In the rows, 128 means zero.
[194 125 119 121 131 153 126 147 160 137 149 130 124 157 130  87 129 131
 134 142  84 126 104 137 164 142 252 146 112 117 113 101 101 148 112 122
 133 143 126 135 147 111 141 151 122 146 180 104 123 119 128 142 144  71
 115 141  45 120  99  78 119 133 136 150 119 114 127 184 127 147  61 134
 138 121 108 163 129] | 1
[103 110 122 144 132 119 136 137 115 103 141 135 155 142 124 147 126  88
 112 141 114 113  92 132 150 138 135 133 177 103 128 109 125 139 120 116
 133 140 141 124 144 130 141 141 132 142 126 132 122 132 135 133 129  92
 151 132  97 117 120 180 131 124 140 137 146 126 125 117 133 133 134 144
 129 125 127 153 122] | 1
[150 112 134 148 127 118 121 143 163 126 103 116 131 158 115  92 120 116
 163 102 128 144  98 131 162 143 101 142 102 128  90 124 135 103 109 108
 122 179 151 140 168 153 129 141 118 129 238 136 119 116 135  99 128 102
 136 112 106 154 115  65 106 122 114 122  95 125 132 103 130 146 137 110
 130 136 130 118 131] | 0
[110 130 111 142 104 106 141 157  81 130  77 149 138 137 105  85 129 208
 102 113 115 137 145 141 230  97 143 134  83 128 126 134 105  98 121 114
 140 146 123 114  95 173 159 140  84 148 243 132 122 112 100 129 112  82
  96 110  87 146  93  73 146 139 112 148 117 116 113  95 157 134 108 129
 127 109 127  77 110] | 0
[135 119 118 121 149  98 117 135 124 131 140 111 142 143 122 123 128 149
 132 117 133 129  97  93  93 114 129 134 161 127 142 129 150 140 130 143
 116 130 128 128 119 155 127 170 129 124 106 139 136 124 140 134 123  77
 141 130 121 112 128 124 115 131 111 129 119 130 136 152 134 139 128 125
 125 122 111 133 130] | 1
[143 123 104 124 151 125 145 130 140 123 128  98 135 146 105  90 106 108
 125 133 106 116  72 128 149 130 190 139 141 113 116  82 134 136 109 121
 137 140 124 127 146 107 149 145  98 128 150 121 125  94 134 137 132  61
 157 136  90 118 111 108 122 132 148 133 114 138 141 175 130 145 141 115
 151 163 109 189 129] | 1
[114 138 134 149 138 114 120  65 176 127  84 111 149  83 125  85  71 161
 168 114 137 112  93 138 148  41 141 157 101 135  95 149 126  97 124 209
 143 120 123 108 128 193 145 135 106 107 185 119 100 116 101 131 135  72
  99 105 168 159  91  65 128 122 100 111 107 109 104 180 137 126 177 124
 127 121 132 141 119] | 0
[128 131 128 111 168 130 119 151 141 129  86 123 122 128 125  69  83 105
 158 122 104 131 106 140 198 175  98 132  83 109 108 116 134 130 140  63
 136 174 146 115 138 162 167 139  95 131 205 117 118 116 139 108 127 108
  94 103 153 117 121  68 146 115 114 138 112 110 128  58 162 120 119 116
 153 153 155 108  88] | 0
[164 126 125 155 142 144 125 143 129 122  41 114 116 110 133  86 117 120
 168 123 130 150 109 126 156 184 117 133  92 138 115 154 125 123  93 129
 113 148 143 133 103 145 139 108 126 138 225 127 108  88 116 139 125 122
 117 149 130 132 113  69 133 135  91 142 122 117 108  53 132 112 131 113
 138 133 144 134 108] | 0
[138 130 113 126 112 155 126 155 128 144  91 130 125 138 120 111 138 129
 157 120 122 139 124 168 189 138 125 124 107 132 130 133 115 130 135 147
 140 118 119 117 114 140 149 140 116 118 176 115 128 115 111 157 123 145
 130 133 103 111 129 122 129 139 146 107 116 113 109  58 147 138 114 113
 115 145 148 130 133] | 0
[160 136 148 122 145 123 151 145 111 124 137 100 149 167 124 104 103  92
  98 163 112 112  62 124 202 113 178 132 137  82 147 109 146 147 119 115
 146 134 126 124 128 108 160 128 102 132 169 124 144 130 156 121 127  51
 117 139  89 112  96 133 151 141 146 142 134 107 123 114 142 142 120 125
 143 156 101 166 121] | 1
[182 134 122   4 143 131 142 158 110 123 177 130 134 142 107 105 117 142
 143 132 131 116  80 138 118 159 158 124 128 136 121 120 143 151  82 124
 135 174 104 137 100 142 127 136 128 126 160 121 158 111 136 145 143 121
 130 120  90 128  88  93 145 114 143 127  93 119 130 142 135 135 141 123
 121 175 123 156 124] | 0
